Here is a tiny trained network, its code and every weight. The questions are about switching its units off for an input and a target symbol, where a switched-off unit gives its printed mean instead of its output.

import numpy as np


def w(rows, s, z=0):
    codes = np.array(rows[::2]) - 128.0
    scale = np.full(codes.shape[1], s)
    scale[-1] = z or s
    return codes * scale


def norm(h):
    return h / np.sqrt((h * h).mean(-1, keepdims=True) + 1e-5)


def f(y):
    return np.maximum(y, 0)


def softmax(a):
    e = np.exp(a - a.max(-1, keepdims=True))
    return e / e.sum(-1, keepdims=True)


def log_softmax(a):
    a = a - a.max(-1, keepdims=True)
    return a - np.log(np.exp(a).sum(-1, keepdims=True))


def net(x, mask):
    ids = ['βεζηθλμξπστφω'.index(c) for c in x.split()]
    T = len(ids)
    res = E[ids] + P[:T]
    r = norm(res)
    for j in range(3):
        rows = slice(3 * j, 3 * j + 3)
        q, k, v = (r @ M[0][rows].T for M in (Q, K, V))
        z = softmax(np.where(np.tri(T) > 0, q @ k.T / 3**0.5, -1e9)) @ v
        o = O[0][rows]
        res = res + np.where(mask[j], z, o[:, -1]) @ o[:, :-1]
    y = f(norm(res) @ A[0][:, :-1].T + A[0][:, -1])
    res = res + np.where(mask[3:7], y, B[0][:, -1]) @ B[0][:, :-1]
    return log_softmax(norm(res)[-1] @ U[:, :-1].T + U[:, -1])


Q, K, V, O, A, B = {}, {}, {}, {}, {}, {}
E = w([
[72,119,153,232],'β',
[100,152,33,199],'ε',
[143,84,113,213],'ζ',
[38,96,174,139],'η',
[62,71,84,144],'θ',
[130,23,177,183],'λ',
[224,192,161,203],'μ',
[114,251,169,98],'ξ',
[61,215,75,141],'π',
[132,126,50,122],'σ',
[133,216,76,153],'τ',
[126,146,105,188],'φ',
[236,154,183,147],'ω',
],0.019)
P = w([
[159,135,215,2],'0',
[59,112,218,255],'1',
[69,163,78,227],'2',
[72,195,44,204],'3',
[111,116,165,236],'4',
[98,132,151,214],'5',
[130,90,97,217],'6',
[87,120,156,221],'7',
],0.0072)
Q[0] = w([
[134,81,78,95],'head 0',
[51,146,113,118],'head 0',
[114,113,147,139],'head 0',
[97,169,147,31],'head 1',
[77,165,126,175],'head 1',
[130,160,106,255],'head 1',
[97,127,98,105],'head 2',
[126,148,158,73],'head 2',
[153,105,105,25],'head 2',
],0.014)
K[0] = w([
[88,201,222,190],'head 0',
[187,89,141,109],'head 0',
[129,185,71,87],'head 0',
[59,206,34,254],'head 1',
[239,115,119,88],'head 1',
[248,110,149,27],'head 1',
[123,134,20,114],'head 2',
[101,177,111,94],'head 2',
[49,138,39,49],'head 2',
],0.011)
V[0] = w([
[51,128,97,81],'head 0',
[110,242,120,140],'head 0',
[200,117,53,108],'head 0',
[170,163,166,76],'head 1',
[68,169,147,180],'head 1',
[189,119,86,213],'head 1',
[142,78,131,201],'head 2',
[6,132,200,101],'head 2',
[117,206,134,169],'head 2',
],0.021)
O[0] = w([
[53,106,82,83,110],'head 0',
[116,253,135,130,184],'head 0',
[207,161,61,152,113],'head 0',
[197,143,169,105,133],'head 1',
[61,179,142,143,156],'head 1',
[140,102,84,181,210],'head 1',
[70,136,179,91,247],'head 2',
[115,154,46,35,86],'head 2',
[108,216,103,116,187],'head 2',
],0.018,0.014)
A[0] = w([
[236,105,170,110,135],'neuron 0',
[161,176,27,127,95],'neuron 1',
[135,84,79,213,67],'neuron 2',
[90,133,254,177,250],'neuron 3',
],0.015,0.0025)
B[0] = w([
[164,100,53,50,157],'neuron 0',
[164,178,157,37,152],'neuron 1',
[110,164,227,111,153],'neuron 2',
[69,71,6,204,247],'neuron 3',
],0.015)
U = w([
[119,141,143,110,41],'β',
[157,153,129,165,154],'ε',
[146,64,149,106,212],'ζ',
[115,100,104,77,55],'η',
[113,62,111,95,168],'θ',
[172,91,53,81,131],'λ',
[214,127,122,198,3],'μ',
[120,137,183,97,114],'ξ',
[131,158,99,118,201],'π',
[206,111,112,106,169],'σ',
[144,136,250,116,165],'τ',
[146,144,175,125,45],'φ',
[178,69,197,160,143],'ω',
],0.013,0.0032)

Each question gives the input, a string of symbols that net reads in full, and the target symbol t.
The units are the heads (3 rows each of Q, K, V and O) and the neurons (one row each of A and B). Each row of codes is followed by its name. A weight is (code - 128) times the scale printed after its matrix; where a second scale follows, it is the last column's (O, A, B and U).
mask holds one flag per unit, heads first, then neurons. A switched-off unit (its flag False) gives its mean, the last column of its rows in O or B, instead of its output. The means were averaged over made-up inputs and are rounded, as every weight is.
A unit's drop is (log p(t) with every unit on - log p(t) with that unit switched off) / (log p(t) with every unit on - log p(t) with every unit switched off).
The circuit of an input: a set's keep is (log p(t) with only the set's units on - log p(t) with every unit switched off) / (log p(t) with every unit on - log p(t) with every unit switched off). Starting from all 7 units, units are removed one at a time, each time the one whose removal leaves the highest keep (on an exact tie, the one counted first), for as long as the keep stays at least 0.8.
units of the circuit, in order: the units of the circuit, biggest drop first
unit that matters most: the unit with the biggest drop
which heads matter: for each layer, one digit per head in row order, 1 if its drop is at least 0.15 and else 0, layers parted by /
drop when u is switched off: that unit's drop, to one decimal
input μ σ φ ζ ζ, target μ: which heads matter => 110
input σ θ μ λ ε σ ζ ε, target λ: unit that matters most => head 1
input λ ε ε β, target θ: which heads matter => 001
input μ ω ζ θ, target μ: which heads matter => 110
input σ θ σ ε τ ε φ, target λ: units of the circuit, in order => [head 1; neuron 0]
input ε σ μ ω, target μ: which heads matter => 011
input σ θ θ ε θ ξ η, target λ: units of the circuit, in order => [head 0; head 1]
input λ β ε θ ζ, target θ: units of the circuit, in order => [head 2; head 0]
input μ φ η ξ σ μ ζ π, target μ: which heads matter => 110
input σ φ ω ω η τ ε, target μ: which heads matter => 111
input λ ζ ε η, target θ: which heads matter => 100
input λ η σ, target θ: which heads matter => 100
input μ β ε λ μ, target μ: which heads matter => 010
input λ λ τ λ φ, target θ: which heads matter => 001
input μ ε ζ η, target μ: which heads matter => 110
input σ η τ ζ ξ λ β, target λ: drop when neuron 0 is switched off => 0.1
input λ σ θ σ β, target θ: drop when head 1 is switched off => 0.2
input φ ζ σ β π σ φ ω, target μ: drop when head 2 is switched off => 0.4
